Below are the code and all the weights of a small trained network. Each question names an input and a class and asks about switching units off, where a switched-off unit gives its printed mean instead of its output.

import numpy as np


def w(rows, s, z=0):
    codes = np.array(rows[::2]) - 128.0
    scale = np.full(codes.shape[1], s)
    scale[-1] = z or s
    return codes * scale


def f(y):
    return y / 2 * (1 + np.tanh(0.7978845608 * (y + 0.044715 * y**3)))


def log_softmax(a):
    a = a - a.max(-1, keepdims=True)
    return a - np.log(np.exp(a).sum(-1, keepdims=True))


def net(x, mask):
    res = np.array(x, float).reshape(1, 6) / 4 @ E
    y = f(res @ A[0][:, :-1].T + A[0][:, -1])
    res = res + np.where(mask, y, B[0][:, -1]) @ B[0][:, :-1]
    return log_softmax(res[-1] @ U[:, :-1].T + U[:, -1])


A, B = {}, {}
E = w([
[134,180,177,154,155,185,154,132,182,90,166],'x0',
[154,159,144,112,90,74,110,202,154,44,98],'x1',
[180,130,165,129,119,142,123,8,112,155,66],'x2',
[186,82,86,122,139,147,139,96,138,83,92],'x3',
[110,154,111,122,158,120,50,117,151,149,127],'x4',
[87,140,154,155,93,102,197,117,167,143,98],'x5',
],0.015)
A[0] = w([
[146,77,146,127,139,137,119,99,55,193,115,215],'N0',
[153,91,203,148,110,60,171,85,135,127,85,176],'N1',
[167,147,123,132,164,187,159,112,143,119,165,207],'N2',
[186,119,185,156,195,215,93,60,112,81,141,153],'N3',
[127,104,92,124,137,156,71,164,93,104,112,119],'N4',
[103,170,172,150,90,138,122,119,199,100,123,185],'N5',
[61,110,138,156,94,97,100,90,66,123,94,239],'N6',
[158,137,158,156,61,96,182,107,143,173,31,242],'N7',
[132,68,59,130,131,114,154,103,140,146,100,102],'N8',
[170,80,52,78,130,130,76,128,116,107,62,246],'N9',
[72,162,201,140,113,113,143,119,175,121,131,162],'N10',
[111,162,124,87,152,150,141,164,68,74,148,2],'N11',
[116,131,129,175,130,154,253,177,182,133,194,168],'N12',
[109,114,131,111,139,157,134,71,128,173,94,81],'N13',
[150,127,149,36,129,101,99,135,134,104,112,31],'N14',
[109,158,129,96,131,104,152,198,85,128,135,76],'N15',
[136,187,171,167,120,143,152,138,240,101,115,118],'N16',
[149,135,105,121,94,46,142,223,191,50,96,225],'N17',
[117,140,159,129,87,99,189,77,85,115,89,107],'N18',
],0.011,0.0029)
B[0] = w([
[96,143,133,79,159,207,145,60,139,95,95,201],'N0',
[130,82,101,70,125,121,199,111,141,143,92,190],'N1',
[104,131,141,97,141,135,78,165,166,104,139,174],'N2',
[103,189,149,139,137,155,66,112,167,122,123,214],'N3',
[151,70,119,180,120,119,160,176,120,134,131,168],'N4',
[103,127,110,116,135,166,179,85,115,147,96,191],'N5',
[150,98,133,121,117,157,134,140,145,177,154,173],'N6',
[110,61,101,98,145,110,178,88,136,138,134,208],'N7',
[135,77,104,124,104,118,134,130,112,140,154,167],'N8',
[172,92,58,91,72,158,126,173,91,176,105,205],'N9',
[107,129,108,106,123,165,151,89,124,171,129,193],'N10',
[171,86,153,155,141,111,158,164,140,99,163,155],'N11',
[152,146,68,195,107,179,44,172,111,132,158,221],'N12',
[74,135,159,98,171,138,152,116,170,133,155,176],'N13',
[159,122,116,156,116,128,104,149,118,106,158,158],'N14',
[145,110,168,139,142,142,83,168,132,93,138,177],'N15',
[117,166,91,81,168,180,147,99,108,171,76,209],'N16',
[84,110,218,143,173,62,163,161,181,2,168,250],'N17',
[113,92,124,105,113,68,216,120,110,161,96,178],'N18',
],0.011,0.019)
U = w([
[128,186,60,110,101,219,29,125,90,182,117,230],'0',
[70,192,254,99,179,138,130,116,203,81,145,31],'1',
[156,89,153,157,91,42,83,211,104,90,189,217],'2',
[105,80,60,59,110,120,239,106,80,192,100,221],'3',
[116,176,105,218,75,83,137,129,47,122,99,5],'4',
],0.0083,0.0023)

Each question gives the input, the list of numbers given to net, and the class t.
The units are the neurons (one row each of A and B). Each row of codes is followed by its name. A weight is (code - 128) times the scale printed after its matrix; where a second scale follows, it is the last column's (A, B and U).
mask holds one flag per neuron, in row order. A switched-off neuron (its flag False) gives its mean, the last column of its row in B, instead of its output. The means were averaged over made-up inputs and are rounded, as every weight is.
A unit's drop is (log p(t) with every unit on - log p(t) with that unit switched off) / (log p(t) with every unit on - log p(t) with every unit switched off).
The circuit of an input: a set's keep is (log p(t) with only the set's units on - log p(t) with every unit switched off) / (log p(t) with every unit on - log p(t) with every unit switched off). Starting from the 12 units with the biggest drops (on a tie, the unit counted first), units are removed one at a time, each time the one whose removal leaves the highest keep (on an exact tie, the one counted first), for as long as the keep stays at least 0.8.
circuit, biggest first: the units of the circuit, biggest drop first
top k neurons: the k neurons with the biggest drops, biggest first
drop when u is switched off: that unit's drop, to one decimal
input [5,-8,-6,-7,-6,-8], class 0: circuit, biggest first => N12
input [0,-8,-8,4,-8,-3], class 0: top 2 neurons => N17; N12
input [7,4,-3,7,-8,-8], class 2: top 2 neurons => N0; N12
input [7,6,5,-1,8,-5], class 0: top 3 neurons => N17; N16; N13
input [6,5,-2,6,-6,7], class 3: top 3 neurons => N16; N1; N3
input [3,5,8,-3,1,-4], class 0: top 2 neurons => N17; N3
input [-3,7,0,-4,-5,3], class 1: top 2 neurons => N17; N9
input [0,-6,5,7,-6,-8], class 0: top 3 neurons => N3; N9; N17
input [-5,-6,-5,-8,5,-1], class 0: top 2 neurons => N17; N7
input [7,3,6,-5,7,-1], class 0: top 2 neurons => N17; N16
input [3,-2,4,3,3,-4], class 0: top 2 neurons => N17; N9
input [6,-8,-4,5,-3,-1], class 0: drop when N13 is switched off => 0.0
input [-6,0,-5,-5,6,3], class 2: drop when N0 is switched off => 0.2
input [8,1,5,-4,-3,-1], class 0: circuit, biggest first => N17
input [-1,3,0,6,5,2], class 2: drop when N16 is switched off => 0.1
input [7,6,7,-4,6,1], class 3: drop when N12 is switched off => 0.3
